Here is a tiny trained network, its code and every weight. The questions are about switching its units off for an input and a class, where a switched-off unit gives its printed mean instead of its output.

import numpy as np


def w(rows, s, z=0):
    codes = np.array(rows[::2]) - 128.0
    scale = np.full(codes.shape[1], s)
    scale[-1] = z or s
    return codes * scale


def f(y):
    return y / 2 * (1 + np.tanh(0.7978845608 * (y + 0.044715 * y**3)))


def log_softmax(a):
    a = a - a.max(-1, keepdims=True)
    return a - np.log(np.exp(a).sum(-1, keepdims=True))


def net(x, mask):
    res = np.array(x, float).reshape(1, 8) / 4 @ E
    y = f(res @ A[0][:, :-1].T + A[0][:, -1])
    res = res + np.where(mask, y, B[0][:, -1]) @ B[0][:, :-1]
    return log_softmax(res[-1] @ U[:, :-1].T + U[:, -1])


A, B = {}, {}
E = w([
[127,134,123],'x0',
[126,124,128],'x1',
[121,58,209],'x2',
[162,245,225],'x3',
[255,78,122],'x4',
[127,121,130],'x5',
[130,133,128],'x6',
[129,133,126],'x7',
],0.006)
A[0] = w([
[142,142,122,173],'n0',
[195,138,91,122],'n1',
[155,175,71,132],'n2',
[204,111,125,82],'n3',
[16,112,152,67],'n4',
[174,105,135,102],'n5',
[61,185,81,75],'n6',
[71,90,83,100],'n7',
[234,105,109,86],'n8',
[95,50,35,112],'n9',
[203,100,112,92],'n10',
[160,250,119,149],'n11',
[119,81,64,97],'n12',
[136,184,61,137],'n13',
[144,111,142,158],'n14',
[116,84,216,252],'n15',
],0.013,0.0029)
B[0] = w([
[125,117,72,143],'n0',
[38,31,171,167],'n1',
[66,127,43,158],'n2',
[49,128,206,176],'n3',
[86,122,168,194],'n4',
[38,131,142,155],'n5',
[58,112,187,181],'n6',
[153,210,176,185],'n7',
[68,135,213,211],'n8',
[212,171,191,254],'n9',
[50,121,253,183],'n10',
[206,145,99,228],'n11',
[232,194,185,190],'n12',
[90,63,28,168],'n13',
[76,52,67,147],'n14',
[189,36,44,227],'n15',
],0.0056,0.0059)
U = w([
[225,210,188,100],'0',
[115,126,142,240],'1',
[2,118,178,4],'2',
[140,138,136,159],'3',
[125,124,125,141],'4',
[132,143,127,96],'5',
[105,60,63,144],'6',
[122,103,99,113],'7',
],0.011,0.0038)

Each question gives the input, the list of numbers given to net, and the class t.
The units are the neurons (one row each of A and B). Each row of codes is followed by its name. A weight is (code - 128) times the scale printed after its matrix; where a second scale follows, it is the last column's (A, B and U).
mask holds one flag per neuron, in row order. A switched-off neuron (its flag False) gives its mean, the last column of its row in B, instead of its output. The means were averaged over made-up inputs and are rounded, as every weight is.
A unit's drop is (log p(t) with every unit on - log p(t) with that unit switched off) / (log p(t) with every unit on - log p(t) with every unit switched off).
The circuit of an input: a set's keep is (log p(t) with only the set's units on - log p(t) with every unit switched off) / (log p(t) with every unit on - log p(t) with every unit switched off). Starting from the 12 units with the biggest drops (on a tie, the unit counted first), units are removed one at a time, each time the one whose removal leaves the highest keep (on an exact tie, the one counted first), for as long as the keep stays at least 0.8.
units of the circuit, in order: the units of the circuit, biggest drop first
most important unit: the unit with the biggest drop
k most important neurons: the k neurons with the biggest drops, biggest first
drop of u: that unit's drop, to one decimal
input [-1,7,-8,3,-3,7,0,-8], class 6: 2 most important neurons => n13, n9
input [1,-3,8,-1,3,-1,7,5], class 6: units of the circuit, in order => n15, n9
input [-4,8,8,-8,3,2,-5,6], class 0: units of the circuit, in order => n9, n12
input [-2,0,-8,4,-6,4,2,-2], class 6: most important unit => n13
input [-4,-4,2,-7,-6,0,1,1], class 0: 3 most important neurons => n9, n7, n12
input [-1,-6,8,4,0,-6,3,-6], class 6: units of the circuit, in order => n15, n9, n12
input [-8,-8,-4,-8,8,-5,-8,6], class 0: 2 most important neurons => n9, n12
input [-3,3,-7,5,2,-5,0,-4], class 6: units of the circuit, in order => n13, n9, n2
input [-7,4,3,-6,8,-7,6,-7], class 2: 2 most important neurons => n10, n8
input [3,-7,5,-7,-6,2,-4,-1], class 0: units of the circuit, in order => n9, n7, n12
input [1,-3,8,4,-6,-6,-6,2], class 6: 2 most important neurons => n15, n9
input [-1,4,7,3,-1,1,-2,3], class 6: 2 most important neurons => n15, n9
input [-4,6,-8,7,8,-8,-5,3], class 1: 2 most important neurons => n11, n1
input [6,4,-8,5,-6,3,-4,6], class 6: most important unit => n13
input [4,8,4,-2,8,2,-6,-3], class 2: drop of n10 => 0.2
input [2,0,-1,2,8,4,-6,1], class 2: drop of n0 => 0.0
input [-4,-7,2,-8,-2,0,2,-2], class 0: drop of n12 => 0.1
